Below are the code and all the weights of a small trained network. Each question names an input and a target symbol and asks about switching units off, where a switched-off unit gives its printed mean instead of its output.

import numpy as np


def w(rows, s, z=0):
    codes = np.array(rows[::2]) - 128.0
    scale = np.full(codes.shape[1], s)
    scale[-1] = z or s
    return codes * scale


def f(y):
    return np.maximum(y, 0)


def softmax(a):
    e = np.exp(a - a.max(-1, keepdims=True))
    return e / e.sum(-1, keepdims=True)


def log_softmax(a):
    a = a - a.max(-1, keepdims=True)
    return a - np.log(np.exp(a).sum(-1, keepdims=True))


def net(x, mask):
    ids = ['Γεηπφψ'.index(c) for c in x.split()]
    T = len(ids)
    res = E[ids] + P[:T]
    r = res
    for j in range(3):
        rows = slice(3 * j, 3 * j + 3)
        q, k, v = (r @ M[0][rows].T for M in (Q, K, V))
        z = softmax(np.where(np.tri(T) > 0, q @ k.T / 3**0.5, -1e9)) @ v
        o = O[0][rows]
        res = res + np.where(mask[j], z, o[:, -1]) @ o[:, :-1]
    y = f(res @ A[0][:, :-1].T + A[0][:, -1])
    res = res + np.where(mask[3:7], y, B[0][:, -1]) @ B[0][:, :-1]
    return log_softmax(res[-1] @ U[:, :-1].T + U[:, -1])


Q, K, V, O, A, B = {}, {}, {}, {}, {}, {}
E = w([
[82,75,149,213,77],'Γ',
[59,5,226,2,191],'ε',
[97,185,126,12,85],'η',
[150,162,61,59,12],'π',
[65,252,186,111,126],'φ',
[147,23,43,170,14],'ψ',
],0.0061)
P = w([
[175,165,130,128,135],'0',
[44,156,89,114,85],'1',
[170,129,187,122,85],'2',
[80,130,108,121,111],'3',
[148,111,61,113,251],'4',
[59,105,106,122,100],'5',
],0.013)
Q[0] = w([
[115,127,78,124,176],'head 1',
[120,132,75,125,178],'head 1',
[124,115,179,126,88],'head 1',
[18,134,11,111,180],'head 2',
[217,54,148,165,235],'head 2',
[237,157,105,208,154],'head 2',
[96,142,4,159,213],'head 3',
[99,197,120,198,81],'head 3',
[72,142,71,113,111],'head 3',
],0.032)
K[0] = w([
[117,123,154,138,94],'head 1',
[120,122,164,123,86],'head 1',
[132,124,81,138,174],'head 1',
[25,51,120,150,71],'head 2',
[93,229,140,79,78],'head 2',
[156,185,74,79,96],'head 2',
[4,88,161,131,57],'head 3',
[123,77,174,182,156],'head 3',
[120,155,138,208,62],'head 3',
],0.036)
V[0] = w([
[183,122,178,133,106],'head 1',
[200,130,145,132,161],'head 1',
[97,96,105,117,121],'head 1',
[187,52,51,69,69],'head 2',
[160,202,64,166,93],'head 2',
[121,169,140,2,129],'head 2',
[124,142,161,88,143],'head 3',
[143,176,121,182,90],'head 3',
[120,98,141,96,153],'head 3',
],0.023)
O[0] = w([
[155,58,177,149,103,145],'head 1',
[157,67,115,93,146,111],'head 1',
[130,180,126,128,132,119],'head 1',
[224,74,117,147,5,198],'head 2',
[169,51,62,72,150,107],'head 2',
[132,170,98,53,43,255],'head 2',
[123,134,69,118,127,130],'head 3',
[109,77,173,170,135,189],'head 3',
[138,163,94,101,135,82],'head 3',
],0.017,0.0072)
A[0] = w([
[77,167,115,133,133,8],'neuron 1',
[87,173,137,189,124,112],'neuron 2',
[216,112,139,133,151,36],'neuron 3',
[252,130,170,152,210,79],'neuron 4',
],0.017,0.014)
B[0] = w([
[162,101,238,130,116,197],'neuron 1',
[102,72,62,109,102,251],'neuron 2',
[67,148,116,230,113,208],'neuron 3',
[126,132,162,3,105,182],'neuron 4',
],0.02,0.018)
U = w([
[28,123,50,100,159,200],'Γ',
[39,121,114,86,38,11],'ε',
[36,253,71,96,68,150],'η',
[228,43,57,52,86,82],'π',
[171,57,184,88,132,130],'φ',
[178,92,141,176,98,179],'ψ',
],0.004,0.012)

Each question gives the input, a string of symbols that net reads in full, and the target symbol t.
The units are the heads (3 rows each of Q, K, V and O) and the neurons (one row each of A and B). Each row of codes is followed by its name. A weight is (code - 128) times the scale printed after its matrix; where a second scale follows, it is the last column's (O, A, B and U).
mask holds one flag per unit, heads first, then neurons. A switched-off unit (its flag False) gives its mean, the last column of its rows in O or B, instead of its output. The means were averaged over made-up inputs and are rounded, as every weight is.
A unit's drop is (log p(t) with every unit on - log p(t) with that unit switched off) / (log p(t) with every unit on - log p(t) with every unit switched off).
The circuit of an input: a set's keep is (log p(t) with only the set's units on - log p(t) with every unit switched off) / (log p(t) with every unit on - log p(t) with every unit switched off). Starting from all 7 units, units are removed one at a time, each time the one whose removal leaves the highest keep (on an exact tie, the one counted first), for as long as the keep stays at least 0.8.
units of the circuit, in order: the units of the circuit, biggest drop first
most important unit: the unit with the biggest drop
top k neurons: the k neurons with the biggest drops, biggest first
heads that matter: for each layer, one digit per head in row order, 1 if its drop is at least 0.15 and else 0, layers parted by /
input η π ε η φ, target ψ: heads that matter => 110
input φ π φ π ψ, target ψ: most important unit => neuron 3
input π π φ η, target η: units of the circuit, in order => (head 2; head 1)
input η ψ π π, target ψ: heads that matter => 010
input φ η ε η π, target π: heads that matter => 110
input π ψ ψ π, target ψ: top 2 neurons => (neuron 2; neuron 3)
input π ε Γ, target ψ: units of the circuit, in order => (neuron 3; head 2; neuron 2; neuron 4)
input ε ε η, target η: heads that matter => 011
input π Γ Γ π π, target φ: units of the circuit, in order => (neuron 4; head 2; head 1)
input ψ π η ε, target ε: units of the circuit, in order => (head 2; neuron 2; neuron 1)
input π ε ε, target ψ: units of the circuit, in order => (neuron 3; head 2; neuron 2; neuron 4)
input π π Γ ψ, target ψ: units of the circuit, in order => (head 2; neuron 3)
input π η η Γ Γ φ, target Γ: heads that matter => 010
input ψ π η, target ε: top 3 neurons => (neuron 3; neuron 4; neuron 1)
input φ η φ, target Γ: top neuron => (neuron 1)
input π η φ Γ φ, target π: units of the circuit, in order => (head 2; neuron 3)
input η φ η φ, target φ: heads that matter => 010
input π η ε Γ ψ, target π: top 2 neurons => (neuron 3; neuron 1)
input π π ψ ε η ε, target ε: units of the circuit, in order => (head 2; neuron 2)
input ε ψ π φ, target ψ: most important unit => head 2
input Γ π η, target φ: units of the circuit, in order => (head 2; neuron 4; neuron 2)
input ψ ε η η, target ε: units of the circuit, in order => (head 2; neuron 2; neuron 1; head 1)
input π Γ Γ π, target Γ: top 2 neurons => (neuron 2; neuron 1)
input η ε Γ ε π φ, target ε: heads that matter => 010
